Below is a small trained network, with its code and all its weights. Each question gives an input and a class and asks what happens when units are switched off, that is, made to give their printed mean instead of their output.

import numpy as np


def w(rows, s, z=0):
    codes = np.array(rows[::2]) - 128.0
    scale = np.full(codes.shape[1], s)
    scale[-1] = z or s
    return codes * scale


def norm(h):
    return h / np.sqrt((h * h).mean(-1, keepdims=True) + 1e-5)


def f(y):
    return np.maximum(y, 0)


def log_softmax(a):
    a = a - a.max(-1, keepdims=True)
    return a - np.log(np.exp(a).sum(-1, keepdims=True))


def net(x, mask):
    res = np.array(x, float).reshape(1, 4) / 4 @ E
    u = 0
    for l in range(2):
        y = f(norm(res) @ A[l][:, :-1].T + A[l][:, -1])
        res = res + np.where(mask[u : u + 5], y, B[l][:, -1]) @ B[l][:, :-1]
        u += 5
    return log_softmax(norm(res)[-1] @ U[:, :-1].T + U[:, -1])


A, B = {}, {}
E = w([
[248,173,248,112,189,156,122,212,46,241,246,106],'x0',
[98,167,130,76,133,98,110,125,128,149,136,105],'x1',
[146,119,101,116,131,86,125,146,112,134,55,129],'x2',
[106,132,21,88,237,222,228,170,168,253,76,60],'x3',
],0.0051)
A[0] = w([
[77,112,118,129,75,68,84,49,221,101,102,159,221],'L0N1',
[65,134,169,142,94,92,86,122,64,128,116,96,252],'L0N2',
[1,88,75,130,118,103,186,204,159,119,104,118,97],'L0N3',
[84,233,155,106,106,145,80,128,163,131,114,56,143],'L0N4',
[132,74,27,47,198,194,233,153,161,136,146,44,210],'L0N5',
],0.0046,0.0023)
B[0] = w([
[191,2,111,174,149,119,226,21,126,56,146,209,217],'L0N1',
[201,21,81,152,47,43,148,160,118,76,159,153,182],'L0N2',
[53,61,103,246,120,132,147,60,219,163,146,87,184],'L0N3',
[78,58,98,188,149,147,164,147,75,72,63,155,153],'L0N4',
[47,180,142,171,230,203,124,62,176,211,125,14,254],'L0N5',
],0.0046,0.0077)
A[1] = w([
[176,149,220,149,75,89,105,184,85,168,210,178,104],'L1N1',
[155,102,180,144,121,94,104,179,85,198,166,87,219],'L1N2',
[81,178,118,111,147,192,118,131,174,84,144,86,65],'L1N3',
[197,132,159,111,85,80,77,174,51,119,203,88,35],'L1N4',
[165,179,130,94,177,180,114,159,87,254,106,103,6],'L1N5',
],0.0059,0.0025)
B[1] = w([
[62,149,70,153,93,43,103,186,107,179,71,127,254],'L1N1',
[146,178,234,2,121,119,99,143,60,177,65,104,237],'L1N2',
[125,74,124,111,44,69,138,139,143,181,75,157,183],'L1N3',
[96,122,158,168,85,114,36,160,76,125,95,165,225],'L1N4',
[199,193,154,88,171,175,170,148,91,106,227,146,244],'L1N5',
],0.0068,0.006)
U = w([
[184,35,76,175,51,57,149,68,123,36,159,175,247],'0',
[198,218,67,11,88,213,46,193,228,45,159,148,4],'1',
[211,225,180,24,214,198,190,194,66,224,212,41,210],'2',
[151,170,198,86,42,38,6,214,2,206,90,155,118],'3',
[74,90,48,189,186,193,164,35,207,227,75,47,179],'4',
],0.0052,0.0028)

Each question gives the input, the list of numbers given to net, and the class t.
The units are the neurons (one row each of A and B). Each row of codes is followed by its name. A weight is (code - 128) times the scale printed after its matrix; where a second scale follows, it is the last column's (A, B and U).
mask holds one flag per neuron, layer by layer. A switched-off neuron (its flag False) gives its mean, the last column of its row in B, instead of its output. The means were averaged over made-up inputs and are rounded, as every weight is.
A unit's drop is (log p(t) with every unit on - log p(t) with that unit switched off) / (log p(t) with every unit on - log p(t) with every unit switched off).
The circuit of an input: a set's keep is (log p(t) with only the set's units on - log p(t) with every unit switched off) / (log p(t) with every unit on - log p(t) with every unit switched off). Starting from all 10 units, units are removed one at a time, each time the one whose removal leaves the highest keep (on an exact tie, the one counted first), for as long as the keep stays at least 0.8.
circuit, biggest first: the units of the circuit, biggest drop first
top k neurons: the k neurons with the biggest drops, biggest first
k most important neurons of layer l: the k neurons of layer l with the biggest drops, biggest first
drop when u is switched off: that unit's drop, to one decimal
input [0,-3,7,-6], class 0: circuit, biggest first : L1N2
input [0,6,-6,0], class 0: top 3 neurons : L0N4, L0N5, L1N2
input [0,5,7,-7], class 0: circuit, biggest first : L0N1, L1N2
input [8,-3,0,-2], class 3: top 3 neurons : L0N5, L1N1, L1N4
input [0,2,0,-7], class 0: top 2 neurons : L0N1, L1N2
input [2,-2,-6,0], class 3: top 2 neurons : L0N5, L1N1
input [-5,8,-2,-1], class 0: top 2 neurons : L0N5, L0N1
input [1,0,2,1], class 2: 2 most important neurons of layer 0 : L0N1, L0N3
input [-3,5,8,-1], class 0: drop when L0N5 is switched off : 0.2
input [-3,8,3,-3], class 0: drop when L0N5 is switched off : 0.0
input [1,-3,5,1], class 2: drop when L0N1 is switched off : 0.1
input [2,5,-3,0], class 3: drop when L0N5 is switched off : 2.4
